Below is a small trained network, with its code and all its weights. Each question gives an input and a class and asks what happens when units are switched off, that is, made to give their printed mean instead of their output.

import numpy as np


def w(rows, s, z=0):
    codes = np.array(rows[::2]) - 128.0
    scale = np.full(codes.shape[1], s)
    scale[-1] = z or s
    return codes * scale


def norm(h):
    return h / np.sqrt((h * h).mean(-1, keepdims=True) + 1e-5)


def f(y):
    return np.maximum(y, 0)


def log_softmax(a):
    a = a - a.max(-1, keepdims=True)
    return a - np.log(np.exp(a).sum(-1, keepdims=True))


def net(x, mask):
    res = np.array(x, float).reshape(1, 7) / 4 @ E
    u = 0
    for l in range(3):
        y = f(norm(res) @ A[l][:, :-1].T + A[l][:, -1])
        res = res + np.where(mask[u : u + 3], y, B[l][:, -1]) @ B[l][:, :-1]
        u += 3
    return log_softmax(norm(res)[-1] @ U[:, :-1].T + U[:, -1])


A, B = {}, {}
E = w([
[60,104,111,94,187,99],'x0',
[141,21,126,86,50,160],'x1',
[70,116,104,126,67,215],'x2',
[94,66,146,190,141,148],'x3',
[5,69,199,83,71,163],'x4',
[176,170,212,104,173,185],'x5',
[105,2,118,189,192,208],'x6',
],0.002)
A[0] = w([
[253,118,134,119,138,136,1],'L0N0',
[79,88,133,104,161,146,83],'L0N1',
[140,121,97,163,210,110,235],'L0N2',
],0.0056,0.00088)
B[0] = w([
[239,4,79,6,195,205,243],'L0N0',
[86,11,185,144,132,6,227],'L0N1',
[59,175,74,132,36,170,254],'L0N2',
],0.0033,0.0022)
A[1] = w([
[163,219,252,94,182,83,7],'L1N0',
[100,122,69,11,25,81,68],'L1N1',
[68,177,132,171,120,91,166],'L1N2',
],0.0034,0.0015)
B[1] = w([
[138,225,254,63,190,104,187],'L1N0',
[109,144,137,167,56,118,251],'L1N1',
[218,142,80,115,184,199,199],'L1N2',
],0.0053,0.002)
A[2] = w([
[105,243,19,76,190,75,252],'L2N0',
[160,113,164,253,2,232,232],'L2N1',
[128,21,81,107,109,89,248],'L2N2',
],0.0029,0.00032)
B[2] = w([
[60,129,131,201,156,180,255],'L2N0',
[157,133,169,194,86,128,251],'L2N1',
[112,167,145,3,213,16,251],'L2N2',
],0.0047,0.0019)
U = w([
[144,255,249,66,194,113,141],'0',
[170,60,178,211,110,188,95],'1',
[86,178,155,127,5,134,156],'2',
[11,18,176,79,151,53,183],'3',
[133,121,164,159,156,143,2],'4',
[79,209,23,224,202,144,149],'5',
[239,84,89,33,183,170,167],'6',
[194,131,90,107,81,10,82],'7',
],0.0093,0.0056)

Each question gives the input, the list of numbers given to net, and the class t.
The units are the neurons (one row each of A and B). Each row of codes is followed by its name. A weight is (code - 128) times the scale printed after its matrix; where a second scale follows, it is the last column's (A, B and U).
mask holds one flag per neuron, layer by layer. A switched-off neuron (its flag False) gives its mean, the last column of its row in B, instead of its output. The means were averaged over made-up inputs and are rounded, as every weight is.
A unit's drop is (log p(t) with every unit on - log p(t) with that unit switched off) / (log p(t) with every unit on - log p(t) with every unit switched off).
The circuit of an input: a set's keep is (log p(t) with only the set's units on - log p(t) with every unit switched off) / (log p(t) with every unit on - log p(t) with every unit switched off). Starting from all 9 units, units are removed one at a time, each time the one whose removal leaves the highest keep (on an exact tie, the one counted first), for as long as the keep stays at least 0.8.
units of the circuit, in order: the units of the circuit, biggest drop first
k most important neurons: the k neurons with the biggest drops, biggest first
top k neurons in layer l: the k neurons of layer l with the biggest drops, biggest first
drop of u: that unit's drop, to one decimal
input [-2,-5,-1,-5,-1,-3,-3], class 5: units of the circuit, in order => [L2N0]
input [6,1,-2,1,-2,-6,-1], class 5: units of the circuit, in order => [L0N0, L1N2, L2N0]
input [4,-3,1,-2,2,-7,-4], class 5: 2 most important neurons => [L1N2, L2N0]
input [-3,-2,-4,8,-6,1,-3], class 6: 3 most important neurons => [L0N0, L1N1, L2N1]
input [0,2,-2,-5,-5,-3,-2], class 6: 3 most important neurons => [L0N0, L0N1, L2N1]
input [6,5,-4,-2,2,-4,-8], class 2: top 2 neurons in layer 0 => [L0N1, L0N0]
input [-4,2,-5,4,-5,-2,6], class 6: 2 most important neurons => [L0N0, L2N2]
input [4,6,5,-4,-7,-6,-7], class 2: top 2 neurons in layer 1 => [L1N1, L1N2]
input [5,-3,-4,1,-4,5,6], class 5: 2 most important neurons => [L0N2, L2N2]
input [2,-2,-1,-5,4,-4,-3], class 2: 2 most important neurons => [L1N1, L2N2]
input [5,0,-1,7,-4,2,1], class 5: 2 most important neurons => [L0N2, L0N0]
input [0,-6,-6,4,-3,-7,-7], class 5: top 2 neurons in layer 2 => [L2N0, L2N2]
input [3,7,0,2,-8,2,-8], class 6: drop of L0N1 => 0.1
input [-4,-2,-2,2,-1,3,0], class 6: drop of L0N1 => 0.0
input [-3,-1,-4,0,-8,2,-5], class 6: drop of L0N0 => 1.6
input [-6,6,-8,1,-3,8,-6], class 6: most important neuron => [L0N0]
